In the rows, zero is written as 128.
Each row has a class, written after it.
[138  84 112 165 107 128 115 109 139 105 128 134  93 125 128  84 127 145
 105 140 102 131 124 140 130 139 127 129 137 127 154  90 117 138 137 113
  89 107 110 151  85 157 126 148  96 115 149 128 109 128 143 152 122 122
 164 150 144 112  90 124 141 131 117 139 133 167]	k351
[129 142 134 124 126 145 137 144 132 128 137 131 136 124 126 148 120 126
 120 126 136 140 127 131 142 140 103 114 100 143 125 145 134 115 138 129
 147 133 111 101 130 132 119  95 122 130 114 118 127 129 132 113 132 113
  73 126 125 129 143 128 114 146 132 116 125 115]	k153
[132 104 123 143 102 134 109 118 135 107 138 144 108 130 125 116 115 141
 116 140 129 132 133 140 115 145 116 120 111 129 150 130 134 129 146 122
 106 111 124 131  85 150 107 137 115 124 149 124 126 112 140 146 129 119
 130 144 147 125 123 122 119 134 131 118 122 152]	k153
[135  87 118 137 106 130  99  98 131 111 142 147 100 149 119 111 123 144
 130 146 122 125 139 156  94 141 121 124 102 134 162 153 141 137 140 121
  85 104 145 138  79 152  92 148 119 125 148 126 132  97 139 159 117 110
 174 156 146 120 122 127 113 111 136 114 115 160]	k153
[141  75 107 160 103 133  96 103 128 102 137 146  89 137 119  99 116 153
 114 161 114 132 141 149 117 154 114 120 107 140 173 135 141 133 150 111
  69  96 134 126  65 172  72 153  98 113 150 114 128  95 148 165 121  88
 170 155 159 113 115 119 117 135 131  98 110 174]	k153
[143  67  88 174 112 123 102  95 133 108 112 149  77 133 118  87 120 155
 118 150 100 127 125 131 128 143 128 116 147 129 164  93 125 145 130 103
  66 104 135 137  81 173  91 191 105 102 155 118 128 114 142 157 139  97
 212 148 159 104  88 131 148 130 129 135 130 176]	k351
[145  42 104 173  86 123  79  69 127  80 145 156  70 153 114  80 117 169
 119 173 100 123 144 160  74 156 123 135 114 134 189 134 140 160 145 101
  34  80 154 159  28 187  61 193 109 108 170 119 127  73 148 197 115  91
 238 179 174  95  95 115 121 110 131 112 107 206]	k153
[126  85 119 153  96 131  98 106 126 101 149 138  86 139 122 104 114 144
 119 149 120 133 137 152 103 151 113 110 106 137 166 136 139 126 145 120
  88 101 126 134  71 169  90 127 106 128 154 123 115 102 146 160 119 103
 140 159 144 112 108 121 114 132 130 110 118 166]	k153
[135  96 131 147 102 129 107 103 141 104 146 144 107 135 124 117 119 164
 119 145 121 131 132 152 114 145 124 129 103 142 157 152 129 133 145 123
 102 107 123 140  73 154 104 139  99 128 148 128 122 107 145 159 120 114
 119 154 138 117 122 122 115 131 125 115 120 162]	k153
[136  97  97 160 123 135 126 120 133 121 111 138 100 127 119 105 125 149
  95 135 111 131 126 116 128 144 137 116 143 135 149 102 130 129 130 108
  83 111 122 116 108 164  87 162 114 105 131 111 126 122 133 145 136  92
 173 125 150 109 108 112 139 147 129 126 120 151]	k351
[132 106 137 142  98 130 112  92 135 106 150 140 110 132 122 116 121 149
 110 141 120 144 138 153 118 138 106 120 117 139 152 128 132 127 146 123
 110 100 115 134  79 146 123 133 105 132 144 125 120 113 141 155 124 120
 113 150 137 119 118 122 115 134 126 118 124 145]	k153
[139  81  98 172 110 132 106 106 136 111 114 140  87 121 121  95 121 149
 115 142 108 128 128 120 134 146 128 121 144 138 164  87 129 147 138 111
  76 103 126 132  84 167  94 166 101 108 149 120 121 126 136 155 135 101
 181 139 153 106 102 119 145 144 122 132 128 165]	k351
[139  95 104 169 116 132 114 112 121 120 118 136  99 129 121 100 126 146
 125 141 114 131 120 123 133 140 131 120 144 132 151 130 128 133 134 110
  84 107 115 125 114 168  92 164 113 109 142 117 124 124 140 146 131  98
 172 128 142 108 106 123 137 141 125 133 115 163]	k351
[132  91 117 157 107 124 111 109 133 111 128 125  95 174 126 115 128 144
 111 136 107 129 134 139 128 142 140 136 145 126 152  91 120 145 131 109
  96 115 125 156  89 146 122 155 108 122 149 130 123 130 138 148 128 120
 153 149 138 118  91 128 146 126 116 140 130 152]	k351
[139  84  87 170 113 133 109 106 134 113 111 140  90 128 114  95 122 152
 119 151 104 127 127 127 133 142 133 118 147 130 158  88 127 129 136 103
  67 103 126 130  96 165  89 175 100 102 141 116 126 121 142 155 142  91
 193 143 159 108  89 115 140 143 124 125 127 166]	k351
